Each row has a name. Each question is about the rows just above it.

nimaf: [-41  -3  27  -2  13  37   6   4  -9 -20 -13]
zesud: [ 49 -13 -28  26 -37 -25 -18  23  13  11 -13]
Nutum: [ 16 -26  -3  28 -15   8 -25   4   7  -5  -3]
gokom: [ 16 -26  -3  28 -28   8 -25   4   7  -5  -3]
daba: [ 18 -11 -13   0 -17   1  15   3 -29  31 -11]
Nup: [ 36 -34  -4  23 -31   6 -20  19  22  -3 -18]
guz: [-41  -3  27  -2  13  37  -4   4  -9 -20 -13]
Bire: [ 14  13  11 -27  20 -23  16   2 -13  17 -24]
Mubov: [ 28  16  -9  24  -5 -13 -22  15  25  50   1]
dunap: [ 25   7 -24 -45   0 -13  51  -8 -23   7   5]
Vab: [ 28 -22  -9  24  -5   2  -8  23  -5  12  -5]
Which entry of nimaf is missing from [  6  -2  13 -13 -41 -20  -3  -9  27  37]?
[4]
[ 49 -13 -28  26 -37 -25 -18  23  13  11 -13] is in which row?
zesud
Right after [22] comes
[-3]
Whose row is [ 16 -26  -3  28 -15   8 -25   4   7  -5  -3]?
Nutum

vuzu: [ 0  0  0  1  2 -1  3  0  2 -3  1  2  1  1 -1]
zet: [  0   0   0   1   2   2   1   0   2  -3   1   2   1 -11  23]
zon: [  5   0  -3   8  -1  14 -29  -2  20 -28  12  11   7   6 -13]
What comes right after [7] in the named rows?
[6]
Shuffled zon with one entry gone: [ -2   5   8 -13  20  14   6  11  -3 -28  12   0  -1 -29], missing
[7]
zon without one entry, shuffled: [  5 -13   7  -3  11   8  -2  -1 -29  12   0  14  20   6]. Gone:
[-28]
Which entry of vuzu is missing from [ 1  3 -1  0  0  2  0 -1  2  1  1  2  0  1]?
[-3]
Shuffled zon with one entry gone: [ 14 -28 -13   5   8   6  20  -2   7  12  11 -29  -1  -3], missing
[0]
zet without one entry, shuffled: [  1   2   0 -11   0   0   2   1   0   1   1   2   2  23]. Gone:
[-3]
Right after [11] comes
[7]

rozi: [ 11 -34 -16  34  14  12  33]
zis: [-18 -10 -29  19  34 -11  18]
zegaf: [-25  16 -15  -1   3  -2  -8]
desan: [  5 -28 -31  55  19  11  55]
Relu: [ 18   9  10   9 -38  23   3]
Zefu: [ -2  13  12 -16  15 -22  -7]
kan: [-41  24 -48   2  14 -16 -14]
ril: [ 19  10  17 -32 -25   8 -46]
Zuvuv: [ 23   8  17 -30 -18  -6 -36]
Which entry of zis is missing from [ 18 -18 -11 -29 -10  34]?
[19]
Which entry of zis is missing from [ 19 -10 -18  34 -11 -29]?
[18]

kav: [-25  -5  11  -1 -36 -23 -20]
beder: [ -7 -26 -26  38   5   0 -39]
dase: [ 40  24  39  21  47  40 -38]
zele: [ 44 -34 -14   0 -13  11  -1]
zesu: [ 49 -42  24  34 -52  28 -36]
lak: [ -6  17   2  22 -43   3  25]
Leru: [-37 -19 -29 -40  46 -43   3]
duk: [-34  43 -42 -25 -18 -44 -36]
tozu: [  3 -27  35  17   2  25  20]
buka: [ -9  13  45  -2 -28 -18 -24]
nopo: [-26 -26 -50 -18  44 -23  24]
beder without one entry, shuffled: [-26   5 -26  38 -39   0]. Gone:
[-7]
Which entry of duk is missing from [-18 -25 -44  43 -34 -36]?
[-42]
What comes right after [-19] in the named rows?
[-29]
The entry that follows [45]:
[-2]

kufa: [ -6 -40  -9 -12   2  17  -2   1 -28 -23  -5  -3 -12   5   8  12 -34 -14]
Raz: [-11   7  -2 -10  15  -3   6   5  35  16  16  25  12  -6   6   0   5  24]
Tedi: [ -8  20 -13   0   1  18   7   7  23  12   3  13   9  21  -5  18 -10  13]
vif: [ -8  20 -13   0   1  18   7   7  23  12  20  13   9 -14  -5  12 -10  13]
munap: [ 8 18 13 20 23  4  7 10 44 25  5 40 11 10 13  7 10 26]
nez: [ 22 -15  36   3   9  -9   5  -7  -8  21   6  22   3 -34  18 -19  25  -3]
guf: [-13   9 -21  17  -7 -12 -10  -6  -5 -22 -25 -20 -14  11 -23   1 -19  -4]
nol: [ 24  30  20  -6  -9  40  18  10   2  26  27 -11  20  16  11  24   8   7]
Sogif: [  9  19   8  -1 -11 -21 -19  -1 -18   0   0 -28  -2   1 -17 -13  16  -2]
zug: [  4  17  11  19 -12 -32 -17  -5 -12 -16 -22 -23 -11  10 -22 -11   8 -10]
zug without one entry, shuffled: [ 19 -10 -23 -17  17  11 -12  10   8   4 -32 -11 -22 -11 -22 -12  -5]. Gone:
[-16]
Which entry of munap is missing from [44 11  7 13 40 18 10 26  5 13 25 10  4 23  7 10 20]?
[8]
Which entry of munap is missing from [40 44 13 11  7 20 18 10 23 13 26 10 25  4  7  5 10]?
[8]
Which entry of nez is missing from [ 18   3  -8   5   9  21 -15  22 -19  36   3   6  22  -7 -34  25  -9]?
[-3]
Shuffled guf with one entry gone: [-14  17   1  -6  -5 -21   9  -7 -12  11 -20 -13 -25 -10  -4 -23 -22], missing
[-19]
nol without one entry, shuffled: [ 16  24  -6  27  10  26  20  20   7  40  11   2  -9 -11  24   8  18]. Gone:
[30]
Which entry of nez is missing from [ -8 -34  -7  22  -3  -9   6  18  36   3  22 -15   5 -19   9  25   3]?
[21]

dup: [  9  16 -53 -10   3  -4  -1  15   3  38  -1 -40  26 -51 -14   3  11  28
  20 -42 -28  31   1  -3   8 -15  11   7  -9  35 -23  29 -33  -1  20  -5
 -14   3  -6 -22 -29 -19  14  20  10  10  -4 -10  -2  26   9   2  23 -36
  -5  20  -3 -12  13  27 -13  -7]
Gabo: [  8   6 -25  10  -3 -10  -6  -9 -11   0 -19 -19  33   7  -4  28  -4  17
  24   8 -15  10  -8 -24 -17   3   0   7  17  33 -19  -3 -19   7  11  17
 -11 -17  -6 -40 -15   9  15  15  -6  26  11 -32 -14  -3  27  10  16  14
  12  13 -20  29  -8 -21  25   9]
Ged: [-13  -6  28   3   9   0  19   4  -1   6   4  37  15   0   0  -9 -16  23
 -10  -4 -16  12  -2 -13  -7   3   7   3  10  -5  11   7  12 -22  13   3
  -6   3   1 -12  16 -22 -17   2   3  10 -13  16  14  -5  12   4  -9  -6
  -7  -4 -11   2 -12  11  12  13]
kavi: [ -5  -2  33 -15  28   0 -42 -35  -6  -3   8  -2 -30  22  19  28 -34  -8
  10  12 -15 -21   6  22 -22 -13 -14   0  -6  17   5 -25  -7 -15 -11 -15
  17   8   1 -32  -9  -2   8 -14 -25 -11  22  32 -43 -19  23  -8 -20 -14
  34  -1   8   6 -22 -26   4  25]
ded: [  8   6 -25  10  -3 -10  -6  -9 -11   0 -19 -19  33   7  -4 -17  -4  17
  24   8 -15  10  -8 -24 -17   3   0   7  17  33 -19  -3 -19   7  11  17
 -11 -17  -6  15 -15   9  15  15  -6  26  11 -14 -10  13  -1  14 -14   5
  -3  26 -18 -19   6 -12 -22   1]
gite: [ -1   4  28  10  20   5 -12  -3  -6  -1 -11 -17   8  12  29 -16  23  29
  -5  13 -13   5  -9  18 -12  16  13  12  12   4  15  12  13   6   7  -3
  17  -3 -14  -6  -7 -16 -20  -4  -5  -1 -16 -20  -5  -6  24  -4 -29 -13
  -2   7 -18  -4   9  13  -9  -1]
Nofoz: [-16   2  12 -19   8   4  -6 -17   1  -3 -24   8 -21   2  -2  15 -12  -3
  -1  26   8 -18  -3  -4  23 -10   3   2  25  -2 -25   4 -24  -3  -6  14
 -14  -5   1   0  27 -13  -1   7   2  11 -18  -9  22  11  10 -22  18  29
 -15  -5   6  16   2   0  18   5]
Ramut: [  3  -3  13 -23  18 -24  -7 -17  10  -1   0   9  -5  -9   9   6  -4   5
  -7  13  10   1   6  40   8  -3   1   1  -6   9   3 -29  -8  -6  -9 -28
  23  18 -23 -23  19  -3 -10  -9 -18  15  17 -20 -13  -1  23  -4  28  -3
 -13 -13 -21   8  -2  -3  -2   4]
The row with [-13  -6  28   3   9   0  19   4  -1   6   4  37  15   0   0  -9 -16  23
 -10  -4 -16  12  -2 -13  -7   3   7   3  10  -5  11   7  12 -22  13   3
  -6   3   1 -12  16 -22 -17   2   3  10 -13  16  14  -5  12   4  -9  -6
  -7  -4 -11   2 -12  11  12  13] is
Ged
Whose row is [  3  -3  13 -23  18 -24  -7 -17  10  -1   0   9  -5  -9   9   6  -4   5
  -7  13  10   1   6  40   8  -3   1   1  -6   9   3 -29  -8  -6  -9 -28
  23  18 -23 -23  19  -3 -10  -9 -18  15  17 -20 -13  -1  23  -4  28  -3
 -13 -13 -21   8  -2  -3  -2   4]?
Ramut
Which entry of dup is missing from [ -3   1  -6   3 -36  23  20  26  -1  -3   9  11  -2   3  20  -1  -4   7
  13  20 -12  -5 -19  10 -15 -13  28 -42   9 -10   3   2  -7 -51   3  38
  29  -9  14 -23  31  -1 -40 -10  10  -4 -29 -33 -22 -14 -28  26 -14  11
  15  35   8 -53  -5  20  27]?
[16]

